Here is a tiny trained network, its code and every weight. The questions are about switching its units off for an input and a class, where a switched-off unit gives its printed mean instead of its output.

import numpy as np


def w(rows, s, z=0):
    codes = np.array(rows[::2]) - 128.0
    scale = np.full(codes.shape[1], s)
    scale[-1] = z or s
    return codes * scale


def f(y):
    return y / 2 * (1 + np.tanh(0.7978845608 * (y + 0.044715 * y**3)))


def log_softmax(a):
    a = a - a.max(-1, keepdims=True)
    return a - np.log(np.exp(a).sum(-1, keepdims=True))


def net(x, mask):
    res = np.array(x, float).reshape(1, 5) / 4 @ E
    y = f(res @ A[0][:, :-1].T + A[0][:, -1])
    res = res + np.where(mask, y, B[0][:, -1]) @ B[0][:, :-1]
    return log_softmax(res[-1] @ U[:, :-1].T + U[:, -1])


A, B = {}, {}
E = w([
[103,104,152,159,130,123,113,111,161,162],'x0',
[176,122,254,130,91,160,108,61,2,130],'x1',
[63,96,116,85,80,51,171,180,41,224],'x2',
[61,221,118,132,181,207,8,197,82,164],'x3',
[210,93,127,50,85,212,116,172,172,204],'x4',
],0.009)
A[0] = w([
[81,159,118,176,170,66,140,89,89,77,65],'N0',
[62,123,81,93,97,110,156,140,123,177,115],'N1',
[171,73,165,132,93,103,176,121,136,101,146],'N2',
[92,122,127,87,162,76,159,148,87,176,102],'N3',
[172,83,112,85,92,169,127,144,136,198,68],'N4',
[108,116,149,114,79,78,135,167,89,167,79],'N5',
[176,117,250,140,90,147,107,68,36,141,45],'N6',
[154,156,126,74,143,106,117,104,126,115,128],'N7',
[148,93,131,112,115,88,185,62,133,104,138],'N8',
[114,135,128,156,150,81,116,110,122,123,84],'N9',
[155,162,124,149,154,173,103,97,202,57,72],'N10',
[129,109,84,105,150,89,153,161,190,119,93],'N11',
[106,168,131,121,130,196,109,153,120,164,128],'N12',
[87,138,37,156,139,129,140,164,203,144,2],'N13',
[150,129,124,140,86,114,157,115,137,119,93],'N14',
[74,121,139,175,129,89,137,122,93,86,82],'N15',
[171,119,104,135,104,101,182,113,161,128,151],'N16',
[188,150,152,160,169,160,113,85,167,89,70],'N17',
[85,194,142,128,165,156,34,180,83,138,172],'N18',
[127,146,157,120,135,146,160,118,112,135,17],'N19',
[181,110,156,65,114,167,103,141,178,156,34],'N20',
],0.012,0.0032)
B[0] = w([
[128,185,158,20,207,189,104,55,163,93,214],'N0',
[117,79,107,160,58,101,139,64,85,96,193],'N1',
[65,165,189,191,174,107,199,181,162,195,210],'N2',
[105,83,111,150,54,193,148,110,78,117,189],'N3',
[129,176,118,9,207,255,123,76,149,85,196],'N4',
[139,53,118,145,65,181,175,87,62,110,189],'N5',
[231,156,23,185,101,32,26,166,154,55,250],'N6',
[139,114,124,102,118,124,168,170,134,115,137],'N7',
[68,174,169,168,130,107,190,159,163,172,211],'N8',
[107,154,133,90,139,152,93,93,110,119,155],'N9',
[99,32,126,152,16,162,165,107,30,102,212],'N10',
[194,160,50,160,128,82,103,159,148,114,190],'N11',
[96,143,155,142,135,137,169,151,184,166,183],'N12',
[190,154,35,162,140,62,80,146,144,71,206],'N13',
[101,109,142,141,150,120,148,156,166,155,157],'N14',
[137,144,141,61,208,208,113,83,138,94,186],'N15',
[67,146,161,150,135,99,161,169,185,157,191],'N16',
[87,58,142,125,60,144,164,100,79,129,198],'N17',
[50,170,183,188,119,89,193,185,174,216,243],'N18',
[153,130,124,132,127,118,118,135,121,112,132],'N19',
[125,113,150,48,160,176,101,73,198,97,188],'N20',
],0.0089,0.015)
U = w([
[82,170,191,176,150,104,181,195,184,237,155],'0',
[199,148,52,173,131,59,61,161,156,97,202],'1',
[107,6,139,150,58,166,160,80,52,136,9],'2',
[128,156,155,29,223,201,112,64,172,123,127],'3',
],0.012,0.0015)

Each question gives the input, the list of numbers given to net, and the class t.
The units are the neurons (one row each of A and B). Each row of codes is followed by its name. A weight is (code - 128) times the scale printed after its matrix; where a second scale follows, it is the last column's (A, B and U).
mask holds one flag per neuron, in row order. A switched-off neuron (its flag False) gives its mean, the last column of its row in B, instead of its output. The means were averaged over made-up inputs and are rounded, as every weight is.
A unit's drop is (log p(t) with every unit on - log p(t) with that unit switched off) / (log p(t) with every unit on - log p(t) with every unit switched off).
unit that matters most: the unit with the biggest drop
k most important neurons: the k neurons with the biggest drops, biggest first
drop when u is switched off: that unit's drop, to one decimal
input [6,-4,4,-4,8], class 3: most important neuron : N4
input [1,-4,-5,-1,5], class 2: 4 most important neurons : N10, N6, N0, N17
input [-5,-6,-8,4,-5], class 2: 2 most important neurons : N10, N6
input [-3,-6,-7,3,-3], class 2: 3 most important neurons : N10, N6, N17
input [7,8,-5,8,-3], class 0: 3 most important neurons : N18, N12, N13
input [7,5,4,4,1], class 1: 2 most important neurons : N6, N2
input [8,-7,-5,2,8], class 3: 3 most important neurons : N6, N20, N4
input [7,3,2,-6,-7], class 3: 3 most important neurons : N0, N15, N18
input [-2,2,0,-2,-3], class 3: 2 most important neurons : N18, N13
input [6,7,-5,-7,-6], class 0: 2 most important neurons : N2, N8
input [3,-5,-2,0,-4], class 1: 2 most important neurons : N13, N4
input [-8,-8,-6,-8,0], class 0: 3 most important neurons : N6, N16, N8
input [0,5,3,-6,4], class 0: drop when N8 is switched off : 0.2
input [6,3,5,0,3], class 2: drop when N5 is switched off : 0.1
input [2,-3,-2,3,8], class 3: drop when N7 is switched off : 0.0
input [-3,5,-4,7,-5], class 0: unit that matters most : N18
